Each row is followed by its class.
[-41 -30  -5  35  -4  52  -8 -17 -30  -4  -5 -16  24  15 -15  12   3   6
 -14   7   3  28  19  24   6   7 -17  -4  18   8  11 -27 -30 -60  22  75
 -51 -27  36 -44  -9   3] : X
[-27  14  -7  22 -24  12  26  34   4  37  -4 -21 -18  21  13   3  -5  -4
  12 -17  11  12   7  14 -11  27   7 -17 -35 -13  -5  41  22  41 -12 -64
 -20 -25 -13   0  34 -12] : U
[-10 -42   2  -6 -21  11   3  -5 -34  13 -17  37   1  -3 -16  -4  -4   9
 -20  29   0  28  23  58  33  20  29 -53  24 -40  10  14   6 -86  51 -52
 -57 -24 -46  -6 -39 -64] : P
[ 27  -9 -22 -13  18  20 -18  25 -16   5  24 -34  41 -50 -15  26  -9  -6
 -20 -12  10  -6   5  16 -44 -73  10 -19  27  32 -17 -13 -18  20   8  45
  -7 -12 -37  30  19 -12] : T
[ 11   8   8 -24  17  11  -3 -16  27   4 -16 -38  -8   1   4   5 -10  -5
   4 -47  33 -34  30  -6 -13 -33  35  40  -5  23  -7  33  35   3 -11 -10
 -13  40  -9   5  41   1] : G
[ 27 -13  32 -10   7   2  -1  -4 -14 -29  25  23  -9 -54  18  17  -9  59
 -11  34   5  -5 -42  73 -11   6   8  -7  54 -10 -38 -23 -31   6 -43  24
  24  33 -26  30 -16 -50] : H
[ 44   4 -60 -31 -18   6  -4  11 -36  22  41  41  58  44  56   2   6 -22
  64  12  22 -26  -9  39 -19  12  46 -10 -24 -32  66  15  79 -30  10 -65
  25   9  73  -1  18 -45] : A
[ -2  -3 -26  61  32  49 -10 -18 -32  34  60   9  56 -30 -31  35 -26  35
  91  15  33 -10 -41 -13 -34  -3 -47  -1 -41 -23 -20  -5  -2 -32 -19  30
 -20  58   5 -18  -3  -7] : P
[ 23   9 -14 -22   8  60   2 -11   0   7   4   3 -12  46  39   2 -30 -45
  53 -38 -17 -19  73  23 -11  54  17 -16  -9  28  36  18  22  23   4   5
   9   6  79  14   4  17] : U
[ -3 -33  13  22  10   1 -57  15  -4  37 -43  -1 -21  46 -51 -10  -9 -13
  26  30 -13 -40   0  43   1   3 -57 -53  19 -24  -7  29 -25 -35   8 -47
 -28  31 -21  24 -11  -3] : G
[ 49  29 -15  -6  21 -11  30 -33  27  32 -29  47  11  21 -29   7  10 -27
 -22   2  -8  13  -5  43  12  26  76   1 -13 -17 -23 -33  17  30 -15 -45
 -11 -13   5   8   5 -16] : Y
[ 31  28  21   4  24 -52 -15   2  14   3  14  -1   7  36 -45   5  16  24
  33 -38   8  13  23   7   4 -17   5  16  22   8 -17  23   0 -17  85 -10
 -21   7 -34  47  25 -22] : G
[-25  -4   4  22  -1  19  11  12  -2 -12   5 -32  -8   2  -5  -8 -33  23
 -26 -29   4 -20   6  23  14 -57  -2 -37  -3  36   9 -23 -39 -17  51  -1
 -21  16  16  -2  -3  -4] : G
[-23 -29  36  35  25 -35 -21  -8 -50 -20  -2  -7  19 -10  -3   6 -33  -1
  20  -8  10 -39 -29  26 -11 -43 -33  -1  -3   2  -6  26 -24  19  55  14
 -32 -27  13  -1  21 -13] : Y
[-28   3 -31  -9 -17  76 -49  62  13   7  -5  -2  31   8   1  36  50  -2
  28  11 -23  -7  38 -69  -4  27 -13 -23  34  10  53 -40  50  26 -56 -13
  14 -22  55  40 -34  16] : A
[-20 -33  37  -4  30  19 -47  13 -11  -6  15 -33   2  24 -38  22   7   4
  48  10  35  11  -9   3 -19 -36 -33 -35  51  -2  19  -5 -17 -22 -15  16
  -1 -23   8 -17   7 -17] : T
[-20  14 -18  31  11  56 -29  19 -13 -26   4 -30  18   4 -22  -3  -8  10
 -15 -32  -1 -57  -3 -19   0 -28 -11 -19  34  38  -1  26  28 -35  39  22
 -21 -24  -2  58 -23 -17] : A
[-10 -11 -16  22  -1  30  15  -9  21  17  -8  50  18 -33 -52  15 -14  -5
 -40  -2  -6  15 -14  11 -15  10  35  -1 -13  24 -33  15   7  21  20  12
 -25 -64   5   4  18  11] : Y
[ 78  12  18  19 -12   1  -3  25 -27  -3  17   8 -10 -26   5   2  12   3
 -27 -22  -6 -19   2  35  16 -29 -15   5 -34  -1 -20 -15  15 -20  40   6
  18  28  -7  68  -4  41] : P
[ 22 -13  21 -27 -21 -11 -39  18 -41  11 -26   7  19  36  -4  -7  24 -18
  -7   2   8  -4 -37  30  19 -45  52  -4  -3   7  13 -34   7 -16  23   7
  -1 -20 -28 -20   1 -29] : P
[-12  -5 -39   3  12  12 -27  -1   9  -5   8  -4  18  -9 -19   2  29  -6
 -23 -10  19 -13  25 -11  40  -6 -23 -16  15 -17  23 -34  19 -45  30  -4
  -4  42 -18  -8  36  -7] : P
[ 55 -28 -19  -6 -27  25   1  90 -24   6  21 -37  36   2  -6  14  -4 -26
 -45   4   4   9 -36  26 -20 -54 -25 -74 -11  14 -25  -1 -23 -43  44   5
  16  -5 -22 -15   9  26] : T
[-73 -15 -23  -3  27   3  -5   8  24  -2  19   8   7  -8  -3 -11  11 -22
  17 -19  -2   1 -26  29  -6 -23 -21 -11   2 -12   1   6 -17 -16  62  19
  13  26  28  -8  22 -26] : Y
[-17  -1  12 -34 -19 -40 -56   0 -24  18 -17 -15  11 -21  -4  17  32   7
  20   5   9  36  15 -33 -40 -64  19  28 -14  -4  11  -6  -5  23   5  19
  -5 -26 -22   0  51  53] : X
[ 15  57  30   2   0 -22  16 -44  37   3 -18 -10 -23 -46   5  24 -29   1
 -16 -21 -31 -17  18   1   6 -61  41 -40  25 -21 -22  33   1  15 -10  56
  -5 -27  30   7  15  51] : X
[  46   28  -17  -15   49    1   23    8  -74  -31   44   26  -12   14
   44   -1   -6   22   -5   24   -5   51   62   75   -2  -44  -34   11
   31   25   14  -36  -31  -31   72  -23   41   49  -15   29   19 -101] : U
[ -2 -20 -21 -17  24  36 -39  -1 -38  -9 -25  -4   2   6  -2  -9  10 -14
  18   2  -4 -14   5 -18  -5   7 -21  -3  25  17  10  -3   5   3 -18  -5
   6  28 -19  19 -16 -22] : T
[ 30 -25  -9 -18 -32  15 -15  20 -32  23  28  -3 -22 -16 -50  17  41  -2
  -4  55  10  10  -3  57 -13  -3 -22  -6  -5 -48  -1   2   7 -41 -51   3
  21 -20   8 -35  -8   7] : R
[-55 -63 -33  23  12  35 -65 -19 -30  28  25  11   6 -41 -62 -15 -17  47
  -6   2  61 -10 -21  24  -9  -8  -3 -63 -40 -19  31  57  25  13   5 -46
 -92 -27 -43   8 -15 -46] : A
[  9 -10 -66   3  -7 -18 -33   1 -12  -2  24   2  41  39 -37  19  27 -27
  34  31  26 -25 -29  44 -27   6   0   1 -37 -56  -8  27  -6  -6 -14  21
  33  17  30 -52  -3   6] : R
[-24 -18   0 -12  26  -9  20 -29 -15 -23 -14 -22 -10 -46  -6   6 -25 -16
 -17  36 -26 -48   7  15 -17 -24  -2 -22  23 -13   9  39  11  37 -39 -16
  25   9   1  -9   7 -20] : T
[ -8  -8 -60  58 -50  22   2  39  -5 -33  31  15  18  13   2  -1  -7  23
 -62   3   4 -10   1  21 -11  -5 -48   2   1  -5   2  18  24 -27  26   9
  19 -16  41   1 -13  16] : H
[  5   3 -14  10 -36  21  26  44  15  55 -13 -30  20 -13 -23  -1 -30  11
  -7 -21  21 -17 -11 -49 -21 -53  -5 -17 -37  21   3   1  40 -22 -13 -59
 -11   4  -8 -16   3  34] : G
[ 28 -42   4  30 -43  28 -50  39 -30  24  -1 -16 -29 -15  10   1 -19   3
 -35  16 -36  -4 -17 -29 -13 -38 -59 -70 -36  36  -2  68  -3   6   9 -22
 -54 -11 -78  -8  17  30] : X
[ 18 -25 -17  19 -10 -27 -21  10 -51  33  -4   6  23 -58 -26  13  -5  30
  29  12  -4 -41 -33   4  -9 -23 -33 -63 -26 -24 -15 -10  34  66 -40 -21
 -37  23 -62  28  -3 -18] : X
[ 15   8 -17  31  18 -20 -18  10 -20  27 -15 -19  50  18 -33  26  -5  -5
  10  -7  10 -31  19  45  -8 -49 -25  30  32  -2 -12 -18 -23  22  19  53
  15 -21  22  10 -13  -2] : R
[  9 -30 -18 -42 -10 -12   9   8  -7  10  21  16  -5   7   8 -14  22  -3
  -8 -16 -14  -9  20   5 -27 -38 -51 -19  26  13  -2  13  24  11   1   0
  -1  51 -28 -30   4  -3] : Y
[ 58 -33   1 -43  24  23 -40 -30  33  -7 -24  18   9 -14 -27 -16  -8 -38
 -53  -4   5   1  -4  21   3  54  25 -59  -5  12  11  27  13 -56   8  42
   7   3  -9  16 -53  24] : X
[ 25   9 -24 -33 -45  40   8  16 -46  36  -8  -9  -7   4 -29  16 -21  16
 -11   5 -14   2  20  45 -56 -21  41 -18  -6  -9  -4   2  53  10 -53  -2
  -4 -26   4 -14 -13   6] : H
[-32 -24 -32  64  -2  59 -40  44   3 -17 -28  -6  15  26  17  33   1  -2
 -21  38   1 -23 -10  41  -8  17 -34 -38  37 -21 -36  15 -53  -6 -28 -24
  16  30  35  39  -1  16] : T
[ 35  14   9  35  55   8 -52  -8 -61  -7  -9  38  38 -30 -72  33 -28  70
  12  20 -14  11  24 -39  11 -37 -49 -26 -11 -16   5  -8  13 -45  51  -2
  17  63  23  29 -47  24] : P
[ -7  -1   6 -24   3 -26 -13  11 -15  -7 -16  -6   5  12  -2   7  18 -14
 -23   3 -27   4 -18  29 -55  21   9 -13  -3 -12 -12  18 -18   0   8   4
 -16   2 -38  14  16   8] : Y
[ 30  -3  -5  -6 -27 -26  -4  -1   0  10  14 -16  30 -11  18  15  11 -25
  49 -17   9  -7  19 -25   1  26   2 -38  31 -14  -4  21  23 -16   8   7
 -44 -52 -40  24 -24 -17] : X
[ -9  13  -1 -14  26   9 -17 -19   7   4  11 -35 -26 -10 -13 -16  12 -22
 -22 -22   1 -13  -1  -5  -1 -19   0 -14  10  24  -5  11 -15  15   1   1
   8   5 -14   5 -19 -15] : Y
[-31 -18 -19  -1   1 -24  -2   5 -57 -25 -30   2  23  26 -22   8  -4  12
 -21  14   3 -30   3  30  -2  24 -21 -31  -6 -12  -5   1 -10   7  30  -7
  41  36 -19  -9  12  15] : P
[ 10 -11 -13 -17  23   7 -18  -4   6  17  30 -31   4 -15  17 -13  41  -6
  -8  25 -18 -36  -5  27  11  -3 -23 -19  33 -10  -4  11 -26   2 -17  -9
   2  70 -28  16 -19 -31] : A
[-30 -48 -18  24  18   1  -7  13  -6 -19  12 -26  37  12  16  14  21  -1
 -64   6 -30  10  39  12   1  45 -26   7   9  15  49  52   4  66   9  17
  -9   5  26 -23 -11 -33] : T
[  6  20 -16  -3 -17  -8  -3  20   3  -5  -5 -35  41  28   8  15  19 -17
   1 -27  18 -37 -26 -23 -20 -53  43  18  13  -3 -14 -10  49 -33   0 -40
 -23   9  -2 -23  60 -12] : Y
[ -9  -2   9  -3 -13 -37  -8  -3 -10  -4 -26 -25  25  22 -34 -25 -15   9
   3 -52 -11 -53  -3 -32  30 -25  17 -47  -7   5  19 -13  28 -40  81 -37
 -13  26 -15  12  -7  38] : P
[ -5 -13   1 -20  13  -1  -9  25  -2 -26 -10 -12  11  -4  15  -2  13 -15
  26   1  24 -53 -45   0  40 -17   3 -42  18 -14 -23   7  10   7   8 -31
  11  18 -30   9 -10 -42] : A
[-15 -43 -17  -9 -10  10  23 -12  22  24  22  23  11 -15 -72  12  28   2
  22  12  23   0 -14  45   3 114   7   6   8  -9 -26  20   1  18 -21  26
  32 -38   3 -10 -12  -1] : R
[ 20  46 -45 -23  -7 -43  13   6  16 -38  20  -8  31  23  -6  14   8   9
 -21 -50  -3   7   0  17 -32 -26  61   0 -31  -7   2   2   0   0  53  33
  18   9  -9   3   1  18] : R
[  0  23 -32 -11 -10  -5 -18  18  -5 -18  33 -10  11  -5   7 -18  36  11
 -27   0  -6 -35 -47 -23  16 -25 -16 -36  12   7   5  -8 -10 -10  12  13
  28  29 -11   1  16  13] : A
[ 86  30   2 -12  35  16  -2   6  17  31 -18 -10  13   1   0   1 -26 -30
 -28  -7  -4 -11 -20  77 -14 -24  57 -29 -34  -6 -10 -13 -12 -18 -11   9
  -8  37  -4  37 -62 -36] : G
[ 20 -26  26  11  -7  -9 -27  15  15  19 -44  -5   7  17 -13  -6  -3   5
  11   1  20 -39  -6 -15  17 -56  -9   8   5   0 -10  -6  13  -9 -17 -57
 -17  36  -2  -1 -17   9] : G
[-17 -29  31 -20  15   4   9  21  -1 -12  -3 -69  30  11   6  22  -2 -34
   6 -26  11 -16   2  51 -14  17  19 -27  56   7 -16  18 -38  -6  27  52
  -7 -31  -1   5   8 -16] : T
[-47  24  -7  13 -23  19  10  30 -15 -16  46 -82 -43  16  -8 -28 -11  -3
   4 -31 -16   5 -61  24 -18  -6  13 -54 -32  27  -9  -2 -50  15  31  18
  -7 -44 -57  13 -57 -43] : H
[-33  21  -4  38  20 -15 -22   1  15 -10 -58  10 -13   0  17   0 -29  16
 -82 -25  -7  -3  -9  19   9 -24 -16 -36   0  10   9  35  -1  32  30  20
  -1  -9 -28  37  30   6] : X
[ 25  38 -21 -30   6  17  11  14 -63   5   5 -33  -4  13 -28   6 -14 -17
  16 -36 -38 -19   3  24 -22 -76  -5 -70  33  12  -2 -22   7   2  18  73
 -27 -17 -35 -13  27 -22] : T
[-24 -11 -31  -9   0  79  -4   5  17   7   1   5 -48  -7  -8 -18 -11 -35
   1 -31 -11 -16  13  48 -28 -33  29 -15 -48  25  -5   2  28  49 -24   8
 -40   5 -21  14  24 -23] : U
[-17  23   1 -10   5 -35 -31 -11  16  14 -26  -6   0  24 -13 -20  -1   7
   0 -37  18  -8   4   2 -13 -71  24  11   8   4  13   7  -3  -5  27   5
 -24   2 -20  11  -2 -11] : G
[-33  -1 -28  14  12  -6 -22  12 -13   0   1  -4  34  16  10  -1  -5 -14
   3 -10 -14  -1 -25  16 -30 -29 -10 -13  19  -1  11  29 -23   3  36  42
 -15 -12 -12   0  18 -26] : T
[-45   9 -16  31 -18  10  22 -37 -19  13  21 -19 -14 -12 -46  -3  -8  40
 -26  -4  39 -36 -23  36 -10  20  12 -46 -18 -14  13 -32   5  17 -55  -8
   1 -11  -8  -2   9  14] : P
[ 17 -15  -6   6   1   8   8 -16 -23  20   7 -31  28  -4 -26  19 -26  -1
  29 -42  15 -22  16  13   4 -14   7 -70 -11 -14  17  13  59  15  -7  33
 -78 -25  -9 -31 -18 -32] : X
[ 36  71 -44  68  56  -4  50 -52 -56  17  49  10  31 -45  -7   6 -56  43
 -16 -31  18  39   2 -24  55  87 -51 -50 -57 -23  13  23 -25 -31  76  25
 -18  18 -16  -7 -37 -22] : P
[ 42  -7  31  11  31 -19  18 -21  36 -14   3  10 -29 -73  -2 -16 -14 -52
 -15   5 -24 -45  35  23  50 -44 -37 -12   8 -11  -9   1  -3  55  -2  24
   5 -13  24  21 -31  -4] : U
[ 10 -33 -18   0   9   8 -13  15 -25  11   1 -40  41  20   5   6  -9  -7
 -48  -9   5 -16  -5  50  -4  17 -14 -64  22   3  20  12 -30  18  -1  33
 -11  13  12 -29 -11  -9] : T
[ -77  -25  -27   12    1    2   32  -35  -32   29  -27   12  -30  -70
  -13    6  -56   10   25   14   10  -26   59   28    2 -105  -57   -5
    8  -21   11  -13  -27   77  -26   18   -1  -29   21  -37  -23    8] : R
[ 41 -10 -18 -10 -30 -17 -26  29 -12  74  26 -31  33  -4 -41  -5  24  17
   2   3   3  -5  21  -4   6 -35  12  -7  11  19  -1  13   3 -17  34 -51
  -6  21  -7   2   0  -9] : G
[  9  -5  12 -10  19 -21 -10  40   3 -22 -18  -7  16   2 -17  13   4  14
 -36   9 -25   8  -1  17 -13 -39 -16 -17  -6   3  -2 -13 -26 -13  37   7
   8  51 -18   7  -5  -1] : G
[-51  -2 -19  -8  30 -23 -10  13   4 -33 -20 -13  33  10  -9   9 -13  15
 -15 -12 -59 -12 -14  -2  -4 -13  17 -74  30   4  -8  42 -38  47  52  23
   8  44 -16  -6 -19 -25] : T
[-31  -1 -31  -1 -16  20   8  18  22  36   7 -10  -4  12 -22 -10  24 -20
  -1 -34  54  10 -29   4 -13 -36  -3  -5 -10   7 -30 -36  -3   6  -9 -13
 -10 -20 -23 -17  29  12] : Y
[ 27 -18  26 -19 -13 -18 -22  40   4  32 -23 -22  23  -9  -7  21  14 -18
   5   5  18   2 -22   8 -11 -50  -5 -16   1 -30  -2  11  50 -48   3  -9
  -1  -8 -15 -12  47  15] : X
[-14 -50  44 -16 -16 -17  10  25 -13  -2 -29 -31  17   2 -22   7  42  11
 -71 -13  58  27 -12   4   0  26   4  31  -7  -3  -7  -8  22  11 -30 -18
 -20 -36 -14 -44  -1  12] : Y
[  1   9  46 -57 -26 -12 -43  16 -17 -29 -46   2 -25  56  16  -3   2  -8
  35  -7  -1  15 -21 -16  -3 -20  61 -24  10   9   4  17 -24 -51  29 -12
 -10 -21 -17 -21  -1   1] : G
[  7  46 -42  29   0  24   2 -18  24 -66  44   3 -52  22  84 -33 -12  -9
 -44 -69 -15 -25  17  15  -1 -15 -62   3  -2  39  47 -26 -10  72 -24 102
  17   8  22  33 -51   1] : H
[  0   3 -25  54   6 -19  15   7   7  53  55 -33  45  24 -26   9  14  18
  16 -12   4 -23  -2  30   3 -38 -27  -9 -11 -16  12 -27  10  -8  36 -28
 -12  54  -3  -4  36 -13] : P
[-10   2 -15  29  -9  29  12  19  52 -27 -15 -16  18  83 -25  20  12  10
 -36 -20 -32 -25  38 -24  -7 -33 -30 -36  43  17 -33  26  -3  -8  16  14
 -44  26 -14 -26   1  60] : A
